Each row is followed by its group and then its class within the group.
[-22   9   1 -51  -8 -15  -7  26  12 -11  -8   5 -11   0  -4   4  24   2
  -1  -7  13  36   5 -15  -9  40  21  -8  -3  10  -5  13  -2 -53 -18 -18
  21 -20 -52  -1 -43 -10  21] | PB:<69>
[-12  22  18  -3  -2  14 -42  16  18 -19 -23  31 -33 -21 -41 -19  14  21
 -18 -13 -19  -3  17   7 -44 -12  -9  -7 -23  60 -23   5   2   9  16  -3
  -1  14  25  18  23   6 -74] | TT:<57>
[ -9   9  18  15  11  11 -27  16   3   6 -21  27  -4 -27 -22 -14  21  13
  -8   8 -13  -9  18   4 -35 -11 -11   9 -17  45 -22  17 -11   3   0   9
 -13  10  13  24  26   4  -2] | TT:<57>
[ -9  16  16  12  -5  24 -37   6  15 -35  -6  39 -31 -11 -26 -14  13   7
 -27 -16  -5 -21   9   7 -35  -3 -28  13  -2  39  -5   7  -3 -10   7 -11
  -8  11  26  -8  15  -3 -50] | TT:<59>
[-24  24  10  10  10  24 -39  20  37  -6 -32  42 -12 -26 -35 -20  15  21
 -16 -20 -10 -13  44  14 -41 -10 -43   7 -14  52 -18  -7 -15  10  -9 -11
  -4  19  28   5   6  13 -10] | TT:<57>
[  7 -10  -9 -14   8 -12  15  21  -4  22 -31  12  13 -15   9   0  19   5
  14  17   4  28  16 -10  -3   3   2 -15 -11  -1 -15  -7  -7 -46  -4   3
   8 -27 -28  16 -21   4  64] | JD:<60>
[-18   7  36  -9   4  14 -34  25   3   0 -37  37 -34 -18 -22 -13  -5  15
   7   9 -21  15  12   5 -28  -6  14 -13 -36  48 -13   4  -2  10  26   7
  -2  20  26  21   1  19  -8] | BC:<71>
[-17  11  15  21  -6  23 -52   8  19 -22 -42  53 -35 -34 -25 -24 -27   7
  -5 -14 -12 -10  17  18 -30 -11 -13   5 -45  18   1  -2   1  38   7 -18
  -1  18  42   8 -35  41 -16] | BC:<72>
[-18   8  -5 -50 -10 -13  -6  14  14  -5   1   3  12   5   2  -3  29   0
 -24 -14  24  20  13  -7 -13   0 -20  -1  16  10  20  -3  -1 -69 -34 -22
   9 -32 -63  13 -21 -17  -2] | PB:<51>
[-24  18  -9 -48 -14   6 -14  40  22 -19  -2   9  -6 -12  -3  -2  16   2
 -17 -25  36  27   0 -10 -18  17 -12  -8   7  -2   1  -1  -1 -47 -30 -41
  30 -26 -41  -2 -34  -8 -26] | PB:<67>
[ -4   6   6 -41  -3 -16   9  22 -13  -1  -5   0 -14   5  -4  -4  24   7
  -2  -9   9  20   3 -17  -5  11  -9  -8  38  21   5   3  -4 -33 -13  -8
   5  -9 -37   0  15 -29   3] | PB:<69>
[  0  18  18   5  -2  13 -37  -2  12 -23   2   1 -47 -18 -20  -7   3   9
 -24 -10 -11 -17   2  11 -32  -3  -6   8  -4  41  -8  12  -2  25   8  -8
  -1  17  16   7  22  -2 -59] | TT:<59>
[-16   6   0 -59 -12 -14   0  25   7  -2  -8  -2   4   1  -2  -4  34  12
  -6   3  13  26   3 -18 -10  12   0  -9  14  21 -10   3  -7 -54 -22  -7
   5  10 -61  21   3 -28  -4] | PB:<67>
[-20   7  -3 -65   1  -7  -7  31  16 -16 -38  25 -20   4  -3  -3   2  -3
   6  -1   1  48   4  -8 -15  15  15 -15 -25  -2   5   2   1 -50 -16 -20
  27 -21 -41  10 -44   3  10] | JD:<63>
[-22  -1   6 -33   0  -3  -7  27 -10   3 -38  26  11 -14  -3 -11  13  -7
  13  16  -8  22   9 -16  -3  -1  20 -13 -36  13 -15  -3 -12 -46   2   0
   6 -10 -12  20 -14   4  28] | JD:<76>
[-22  -4 -16 -29   5   7  -4  20   3   4 -23  28   5  -9  26  -9  -3  -1
   5  -9   0  24  12  -7 -13   2   8 -21 -15   3  -2  -3  -4 -31  -8 -18
   4 -11  -8  18 -29  10  32] | JD:<63>
[ -1  -2  10  22   3  16 -27  -2   3 -11   1  28 -23 -12 -14   9 -24   4
  -1   6  -7 -18   9  -9 -15 -14   3   7 -24   8   4  -7   3  31  11  -4
   6  14  41  -7 -13  15  -1] | BC:<72>
[-18  10  12   7   4  25 -25  -5  14  -7 -29  42 -33  -9 -24   4 -33  14
   1 -11  -7  -3  17   6 -19  -7 -14   2 -36  21  -1 -12   1  35  29 -15
  -2   8  38   3 -12  28  -9] | BC:<53>
[-22  19   3 -37 -10  -1 -16  32  24 -12 -15   9 -28   6 -12  -5  19  -3
 -18 -22  10  20   5 -17 -29  14 -13  -8   8  12  -8   7   1 -57 -25 -33
  26 -21 -47  16 -22  -6 -29] | PB:<67>
[-10  13   9 -61   3 -20  -2  21   0  -4  -5  -4 -15   5  -3  -8  21   8
   0   4  -4  29  -4 -17  -8   9  21 -18  13   8 -13  12  -1 -55 -16 -13
  16 -18 -55   2 -12 -21 -16] | PB:<69>
[-14   8   8 -60  -6 -15 -12  20  -7 -12 -16  -8  -3   6   2 -15  18  -2
  -1   9  -2  33   1 -15   5  11  21  -5  -1  16 -19   3   4 -43 -11 -10
  19  32 -44   2  -1  -7  -1] | PB:<69>
[ -8   0  18   3   0  11 -35  14  15 -12 -11  22 -19 -24 -27 -39  11  18
 -14  -7 -13 -14  22  21 -32  -6 -13   1  -9  38 -25  12  -8   7  -8  -7
  -8   8  27   7  22  17 -22] | TT:<57>
[-13  15  32  -3   3  17 -39   7   7 -29 -12  41 -41 -28 -31 -16 -14  11
  -4  -6 -13   4   4  10 -34  -2   1   2 -34  34  -4   8   1  29  27 -18
   2  14  37   3   3  23 -42] | BC:<72>
